Here is a tiny trained network, its code and every weight. The questions are about switching its units off for an input and a class, where a switched-off unit gives its printed mean instead of its output.

import numpy as np


def w(rows, s, z=0):
    codes = np.array(rows[::2]) - 128.0
    scale = np.full(codes.shape[1], s)
    scale[-1] = z or s
    return codes * scale


def norm(h):
    return h / np.sqrt((h * h).mean(-1, keepdims=True) + 1e-5)


def f(y):
    return np.maximum(y, 0)


def log_softmax(a):
    a = a - a.max(-1, keepdims=True)
    return a - np.log(np.exp(a).sum(-1, keepdims=True))


def net(x, mask):
    res = np.array(x, float).reshape(1, 8) / 4 @ E
    u = 0
    for l in range(4):
        y = f(norm(res) @ A[l][:, :-1].T + A[l][:, -1])
        res = res + np.where(mask[u : u + 4], y, B[l][:, -1]) @ B[l][:, :-1]
        u += 4
    return log_softmax(norm(res)[-1] @ U[:, :-1].T + U[:, -1])


A, B = {}, {}
E = w([
[122,124,121],'x0',
[126,128,125],'x1',
[103,98,97],'x2',
[2,202,148],'x3',
[130,127,130],'x4',
[120,116,119],'x5',
[136,136,135],'x6',
[141,182,69],'x7',
],0.009)
A[0] = w([
[184,93,84,125],'L0N0',
[125,89,244,5],'L0N1',
[152,108,211,75],'L0N2',
[79,174,130,255],'L0N3',
],0.011,0.0048)
B[0] = w([
[138,136,186,217],'L0N0',
[80,2,23,174],'L0N1',
[72,114,31,171],'L0N2',
[213,42,142,254],'L0N3',
],0.0091,0.0056)
A[1] = w([
[162,92,70,251],'L1N0',
[158,188,188,14],'L1N1',
[23,156,157,194],'L1N2',
[6,196,160,11],'L1N3',
],0.011,0.0017)
B[1] = w([
[109,157,192,254],'L1N0',
[33,61,127,152],'L1N1',
[225,108,217,164],'L1N2',
[254,204,215,152],'L1N3',
],0.0097,0.0062)
A[2] = w([
[156,57,199,250],'L2N0',
[191,55,68,5],'L2N1',
[169,254,82,35],'L2N2',
[213,174,168,14],'L2N3',
],0.0088,0.0025)
B[2] = w([
[61,196,74,247],'L2N0',
[130,206,176,150],'L2N1',
[148,2,13,141],'L2N2',
[18,70,99,169],'L2N3',
],0.007,0.011)
A[3] = w([
[43,131,131,169],'L3N0',
[51,113,97,4],'L3N1',
[253,111,246,142],'L3N2',
[136,180,59,105],'L3N3',
],0.0063,0.0016)
B[3] = w([
[95,197,107,254],'L3N0',
[129,247,94,208],'L3N1',
[68,253,172,231],'L3N2',
[151,55,30,147],'L3N3',
],0.0057,0.004)
U = w([
[104,138,117,222],'0',
[229,153,217,174],'1',
[82,133,111,139],'2',
[94,123,106,87],'3',
[138,6,88,121],'4',
[74,138,119,1],'5',
],0.011,0.0042)

Each question gives the input, the list of numbers given to net, and the class t.
The units are the neurons (one row each of A and B). Each row of codes is followed by its name. A weight is (code - 128) times the scale printed after its matrix; where a second scale follows, it is the last column's (A, B and U).
mask holds one flag per neuron, layer by layer. A switched-off neuron (its flag False) gives its mean, the last column of its row in B, instead of its output. The means were averaged over made-up inputs and are rounded, as every weight is.
A unit's drop is (log p(t) with every unit on - log p(t) with that unit switched off) / (log p(t) with every unit on - log p(t) with every unit switched off).
The circuit of an input: a set's keep is (log p(t) with only the set's units on - log p(t) with every unit switched off) / (log p(t) with every unit on - log p(t) with every unit switched off). Starting from the 12 units with the biggest drops (on a tie, the unit counted first), units are removed one at a time, each time the one whose removal leaves the highest keep (on an exact tie, the one counted first), for as long as the keep stays at least 0.8.
units of the circuit, in order: the units of the circuit, biggest drop first
most important unit: the unit with the biggest drop
k most important neurons: the k neurons with the biggest drops, biggest first
top k neurons in layer l: the k neurons of layer l with the biggest drops, biggest first
drop of u: that unit's drop, to one decimal
input [-5,1,3,3,-3,3,3,7], class 4: most important unit : L2N2
input [8,5,-3,-4,8,-7,1,8], class 4: top 2 neurons in layer 2 : (L2N0 L2N2)
input [2,1,1,3,-8,-4,5,8], class 4: units of the circuit, in order : (L2N2 L2N0 L0N3)
input [6,0,3,8,3,-3,-7,8], class 1: 3 most important neurons : (L1N3 L1N2 L0N1)
input [-7,8,6,-5,0,6,-4,-6], class 5: units of the circuit, in order : (L0N3 L2N1 L2N0)
input [-7,8,3,8,6,-7,-6,0], class 1: 2 most important neurons : (L1N3 L1N2)
input [6,3,-6,-7,-3,-8,-6,-3], class 2: 2 most important neurons : (L3N2 L0N3)
input [6,0,2,1,-1,-2,-5,6], class 4: units of the circuit, in order : (L0N1 L2N2)
input [8,4,3,-6,8,7,-1,-1], class 5: 4 most important neurons : (L0N3 L3N2 L2N0 L1N2)
input [5,-8,1,7,1,-2,7,-5], class 1: top 2 neurons in layer 1 : (L1N2 L1N3)
input [-1,4,2,6,3,5,3,-5], class 1: 2 most important neurons : (L1N2 L2N3)
input [-4,-3,-3,7,-7,6,5,6], class 1: 2 most important neurons : (L1N3 L1N2)
input [7,8,4,-7,-7,4,0,6], class 1: 2 most important neurons : (L2N0 L2N1)
input [0,1,-5,7,4,5,6,-5], class 1: units of the circuit, in order : (L1N3)
input [7,4,6,-5,3,0,2,-5], class 5: top 2 neurons in layer 0 : (L0N3 L0N1)
input [-2,-8,-7,2,-8,2,1,-8], class 4: 2 most important neurons : (L0N1 L3N2)
input [-8,-7,-1,8,-1,-6,5,2], class 1: 2 most important neurons : (L1N3 L1N2)
input [0,-5,-3,-3,1,-1,0,7], class 4: top 3 neurons in layer 2 : (L2N2 L2N0 L2N1)
input [-6,2,-3,8,-7,5,-3,-5], class 1: drop of L1N3 : 0.2
input [-5,-6,-4,-3,-4,-5,-4,1], class 2: drop of L0N3 : 0.1
input [-7,-5,1,-4,-3,2,1,2], class 5: drop of L0N3 : 0.4
input [3,8,6,-4,5,1,-1,0], class 0: most important neuron : (L0N3)
